Below are the code and all the weights of a small trained network. Each question names an input and a target symbol and asks about switching units off, where a switched-off unit gives its printed mean instead of its output.

import numpy as np


def w(rows, s, z=0):
    codes = np.array(rows[::2]) - 128.0
    scale = np.full(codes.shape[1], s)
    scale[-1] = z or s
    return codes * scale


def f(y):
    return np.maximum(y, 0)


def softmax(a):
    e = np.exp(a - a.max(-1, keepdims=True))
    return e / e.sum(-1, keepdims=True)


def log_softmax(a):
    a = a - a.max(-1, keepdims=True)
    return a - np.log(np.exp(a).sum(-1, keepdims=True))


def net(x, mask):
    ids = ['αβγδεζηθμξπστφψω'.index(c) for c in x.split()]
    T = len(ids)
    res = E[ids] + P[:T]
    u = 0
    for l in range(3):
        r = res
        for j in range(2):
            rows = slice(2 * j, 2 * j + 2)
            q, k, v = (r @ M[l][rows].T for M in (Q, K, V))
            z = softmax(np.where(np.tri(T) > 0, q @ k.T / 2**0.5, -1e9)) @ v
            o = O[l][rows]
            res = res + np.where(mask[u + j], z, o[:, -1]) @ o[:, :-1]
        u += 2
        y = f(res @ A[l][:, :-1].T + A[l][:, -1])
        res = res + np.where(mask[u : u + 4], y, B[l][:, -1]) @ B[l][:, :-1]
        u += 4
    return log_softmax(res[-1] @ U[:, :-1].T + U[:, -1])


Q, K, V, O, A, B = {}, {}, {}, {}, {}, {}
E = w([
[121,69,103,107,61,43,213,123,80,42,91,82],'α',
[139,81,92,108,160,121,50,193,139,173,134,32],'β',
[179,85,74,119,183,147,122,172,84,197,120,93],'γ',
[152,37,164,116,151,205,59,193,134,122,157,90],'δ',
[229,36,88,221,175,69,55,132,162,113,133,196],'ε',
[139,118,64,174,133,132,181,105,82,145,36,164],'ζ',
[35,123,135,184,123,177,114,243,87,130,145,92],'η',
[142,195,106,114,92,152,12,14,84,121,225,123],'θ',
[74,131,41,127,133,197,195,170,122,135,192,172],'μ',
[49,138,137,176,250,96,121,147,132,136,179,90],'ξ',
[59,93,110,114,136,75,117,95,128,126,50,97],'π',
[195,58,73,110,182,129,106,69,170,69,131,72],'σ',
[77,139,125,138,140,123,57,162,32,168,166,228],'τ',
[128,171,139,106,113,126,157,245,96,5,70,141],'φ',
[151,53,155,170,133,204,139,125,90,105,78,168],'ψ',
[90,152,159,172,208,91,95,79,68,104,167,138],'ω',
],0.019)
P = w([
[113,80,191,124,13,103,232,13,240,233,145,136],'0',
[100,75,163,134,39,117,182,48,161,192,133,111],'1',
[94,78,130,144,75,118,154,82,121,145,124,106],'2',
[93,94,108,153,119,116,125,116,86,103,111,102],'3',
[93,112,83,162,159,117,103,154,56,65,95,109],'4',
[104,130,61,177,205,116,73,200,30,28,86,114],'5',
[110,142,37,177,247,112,62,233,2,1,68,130],'6',
],0.0093)
Q[0] = w([
[135,138,184,66,125,104,127,126,160,162,106,138],'0.h1',
[142,94,88,167,150,144,113,121,162,136,92,124],'0.h1',
[215,252,163,126,137,149,116,78,115,209,160,208],'0.h2',
[180,168,141,70,168,101,124,135,254,84,127,166],'0.h2',
],0.013)
K[0] = w([
[153,150,149,123,94,100,168,127,178,179,134,138],'0.h1',
[126,84,74,158,110,72,131,108,134,119,146,95],'0.h1',
[141,167,207,114,4,113,107,73,208,182,172,115],'0.h2',
[188,58,176,82,58,68,133,86,243,197,69,104],'0.h2',
],0.012)
V[0] = w([
[218,91,133,132,105,42,157,177,35,109,174,75],'0.h1',
[26,107,130,112,118,98,3,110,214,77,12,143],'0.h1',
[218,115,135,62,153,151,121,148,96,74,22,130],'0.h2',
[187,116,86,31,180,154,192,55,131,191,174,179],'0.h2',
],0.0045)
O[0] = w([
[133,163,192,165,237,117,173,156,168,122,127,171,191],'0.h1',
[124,149,96,62,174,154,136,166,184,145,87,224,176],'0.h1',
[74,148,96,95,136,170,35,2,212,105,78,55,24],'0.h2',
[84,118,145,176,100,149,128,172,162,102,111,58,1],'0.h2',
],0.008,0.003)
A[0] = w([
[189,140,139,47,165,207,97,112,95,241,125,94,130],'0.n1',
[197,3,75,143,134,115,156,119,103,70,74,120,14],'0.n2',
[45,122,195,91,111,129,126,230,131,145,31,130,4],'0.n3',
[111,150,135,172,142,238,124,97,110,99,233,153,175],'0.n4',
],0.0062,0.0032)
B[0] = w([
[170,184,76,41,126,81,166,50,196,161,136,206,169],'0.n1',
[109,103,118,124,177,133,23,177,176,168,70,183,231],'0.n2',
[253,60,88,189,68,114,90,142,121,83,145,99,166],'0.n3',
[145,92,139,46,196,112,80,144,95,76,45,124,254],'0.n4',
],0.0078,0.0052)
Q[1] = w([
[117,2,97,64,162,36,152,111,75,57,104,115],'1.h1',
[135,146,69,116,106,37,118,100,86,179,114,126],'1.h1',
[223,61,95,112,224,152,110,80,111,155,95,170],'1.h2',
[118,98,97,157,117,165,127,188,5,98,169,130],'1.h2',
],0.0082)
K[1] = w([
[130,189,26,144,253,164,50,199,47,96,106,107],'1.h1',
[168,119,187,121,170,197,122,124,122,97,164,159],'1.h1',
[126,110,4,110,197,53,56,180,59,35,132,98],'1.h2',
[116,164,52,135,161,212,172,134,66,153,188,138],'1.h2',
],0.0074)
V[1] = w([
[123,130,168,59,128,99,99,175,130,114,234,31],'1.h1',
[147,222,14,161,149,2,187,157,153,221,132,89],'1.h1',
[62,168,112,130,152,249,152,122,81,142,113,147],'1.h2',
[196,133,148,238,179,224,88,119,121,187,166,136],'1.h2',
],0.0053)
O[1] = w([
[206,107,140,188,203,158,148,137,103,166,34,203,5],'1.h1',
[107,52,243,108,127,253,36,128,102,32,63,152,26],'1.h1',
[141,88,91,160,121,71,97,177,64,157,132,37,117],'1.h2',
[155,154,108,114,71,59,148,162,196,87,45,98,124],'1.h2',
],0.008,0.0022)
A[1] = w([
[92,112,141,117,137,112,198,166,117,103,38,115,110],'1.n1',
[98,122,246,208,147,141,85,197,125,113,66,56,90],'1.n2',
[141,202,98,49,69,148,135,132,120,162,59,209,255],'1.n3',
[135,167,162,166,139,65,61,2,161,134,163,146,91],'1.n4',
],0.0065,0.0029)
B[1] = w([
[81,94,100,127,122,192,85,114,181,127,146,126,226],'1.n1',
[144,147,2,137,115,97,194,54,105,130,130,101,207],'1.n2',
[96,87,179,68,78,91,93,161,136,114,149,224,241],'1.n3',
[235,53,70,152,162,226,171,135,32,56,120,162,253],'1.n4',
],0.008,0.0036)
Q[2] = w([
[146,44,86,215,131,59,124,151,119,99,71,215],'2.h1',
[162,155,139,168,127,61,120,17,163,100,61,184],'2.h1',
[141,31,72,131,131,18,47,136,121,162,110,254],'2.h2',
[140,155,145,112,147,71,79,16,178,105,112,156],'2.h2',
],0.0097)
K[2] = w([
[126,188,62,127,253,131,22,221,89,79,176,90],'2.h1',
[192,228,161,19,174,197,151,162,217,105,116,174],'2.h1',
[103,213,11,123,235,127,40,219,30,31,122,105],'2.h2',
[114,201,110,93,132,99,64,125,241,50,29,165],'2.h2',
],0.0077)
V[2] = w([
[105,153,107,145,85,214,137,222,177,136,155,176],'2.h1',
[238,99,152,1,136,172,110,153,149,187,165,83],'2.h1',
[173,176,139,132,132,147,104,173,61,31,140,164],'2.h2',
[143,114,103,127,179,154,214,152,167,22,114,103],'2.h2',
],0.0067)
O[2] = w([
[211,151,102,79,196,78,164,149,8,98,73,49,62],'2.h1',
[20,253,34,143,172,162,92,198,93,183,28,107,70],'2.h1',
[125,99,167,100,90,178,242,117,131,208,92,91,254],'2.h2',
[128,207,184,201,1,128,156,135,56,185,172,141,205],'2.h2',
],0.0084,0.007)
A[2] = w([
[115,100,161,185,56,185,192,227,101,245,167,68,227],'2.n1',
[77,142,34,122,173,65,213,154,227,118,89,33,175],'2.n2',
[110,122,124,160,85,218,101,58,254,138,58,29,255],'2.n3',
[52,146,166,55,171,244,58,122,181,51,230,120,76],'2.n4',
],0.0051,0.003)
B[2] = w([
[133,155,100,171,120,53,84,79,204,105,31,114,255],'2.n1',
[254,155,134,156,220,174,195,200,168,94,248,85,158],'2.n2',
[108,117,219,105,117,157,121,180,35,182,213,22,165],'2.n3',
[91,76,98,178,182,76,126,40,151,117,103,152,148],'2.n4',
],0.01,0.0099)
U = w([
[210,77,112,169,78,204,61,197,137,73,138,214,92],'α',
[66,192,107,166,117,57,83,167,113,174,167,216,122],'β',
[154,124,155,163,102,188,63,149,78,162,182,86,203],'γ',
[106,182,99,179,191,117,184,181,143,159,167,206,112],'δ',
[147,107,155,79,141,105,56,76,146,92,147,54,135],'ε',
[116,60,143,90,145,45,150,200,41,236,196,184,59],'ζ',
[153,48,110,115,152,197,194,150,167,113,130,102,82],'η',
[158,82,2,102,100,220,200,69,104,197,144,149,95],'θ',
[153,102,78,163,128,53,138,124,97,186,71,64,117],'μ',
[105,140,215,224,238,109,193,83,105,151,160,192,196],'ξ',
[106,71,122,105,77,122,126,157,240,221,123,100,105],'π',
[82,97,135,136,159,145,246,182,148,233,145,108,94],'σ',
[160,128,49,94,110,89,137,96,171,144,225,134,84],'τ',
[92,189,160,37,92,119,193,143,166,68,145,109,255],'φ',
[66,117,195,159,203,170,110,186,137,117,55,152,162],'ψ',
[82,106,53,110,151,126,126,82,218,97,117,163,89],'ω',
],0.006,0.0073)

Each question gives the input, a string of symbols that net reads in full, and the target symbol t.
The units are the heads (2 rows each of Q, K, V and O) and the neurons (one row each of A and B). Each row of codes is followed by its name. A weight is (code - 128) times the scale printed after its matrix; where a second scale follows, it is the last column's (O, A, B and U).
mask holds one flag per unit, layer by layer, with each layer's heads first. A switched-off unit (its flag False) gives its mean, the last column of its rows in O or B, instead of its output. The means were averaged over made-up inputs and are rounded, as every weight is.
A unit's drop is (log p(t) with every unit on - log p(t) with that unit switched off) / (log p(t) with every unit on - log p(t) with every unit switched off).
The circuit of an input: a set's keep is (log p(t) with only the set's units on - log p(t) with every unit switched off) / (log p(t) with every unit on - log p(t) with every unit switched off). Starting from the 12 units with the biggest drops (on a tie, the unit counted first), units are removed one at a time, each time the one whose removal leaves the highest keep (on an exact tie, the one counted first), for as long as the keep stays at least 0.8.
circuit, biggest first: the units of the circuit, biggest drop first
most important unit: the unit with the biggest drop
k most important neurons: the k neurons with the biggest drops, biggest first
k most important neurons of layer l: the k neurons of layer l with the biggest drops, biggest first
heads that matter: for each layer, one digit per head in row order, 1 if its drop is at least 0.15 and else 0, layers parted by /
input α μ ω α φ μ, target ω: heads that matter : 10 / 00 / 10
input μ θ α, target σ: heads that matter : 00 / 00 / 11
input ω ω δ β, target δ: 2 most important neurons : 0.n4, 2.n2
input ω μ η β δ ζ, target δ: circuit, biggest first : 2.n2, 2.h1, 1.h1
input ε δ σ π ω φ ζ, target θ: circuit, biggest first : 0.h2, 2.h2
input β μ α μ μ η, target μ: 2 most important neurons : 2.n1, 0.n3
input ξ μ ζ, target μ: circuit, biggest first : 0.h2, 2.h1, 1.h2
input σ η θ π ω ω μ, target μ: circuit, biggest first : 1.h2, 2.h2, 2.n1
input θ ψ ψ ω ω ψ α, target τ: heads that matter : 00 / 10 / 00
input θ η γ δ, target γ: most important unit : 0.h2
input π η α β, target ξ: 2 most important neurons of layer 0 : 0.n2, 0.n1
input ζ ε π, target φ: circuit, biggest first : 1.h2, 0.n2, 1.h1
input δ γ ω α, target π: heads that matter : 00 / 00 / 10
input δ μ ω δ γ δ, target γ: 2 most important neurons : 2.n3, 1.n2
input μ η μ ξ ω τ, target ζ: circuit, biggest first : 2.n1, 2.h1
input ζ ω φ ω δ, target π: heads that matter : 00 / 00 / 11
input ω ω ε β β, target ψ: circuit, biggest first : 1.h1, 2.h1
input γ σ τ τ ψ β φ, target φ: heads that matter : 11 / 10 / 01
input δ δ η η δ ω β, target π: most important unit : 2.h2
input η ω γ ζ π, target ε: most important unit : 1.h1
input φ η τ α ζ, target ξ: circuit, biggest first : 0.h1, 1.h2
input ω τ μ δ ε φ μ, target δ: heads that matter : 11 / 11 / 10
input α σ ξ δ, target α: heads that matter : 01 / 10 / 11
input θ ω η η β, target ζ: heads that matter : 01 / 00 / 00
input φ α φ ω δ δ, target δ: circuit, biggest first : 1.h1, 2.h1, 2.n2, 0.n2
input ω π γ ψ γ, target τ: heads that matter : 01 / 10 / 01
input σ β ζ ψ π, target τ: heads that matter : 00 / 10 / 00
input β ζ ζ, target ε: heads that matter : 00 / 10 / 01
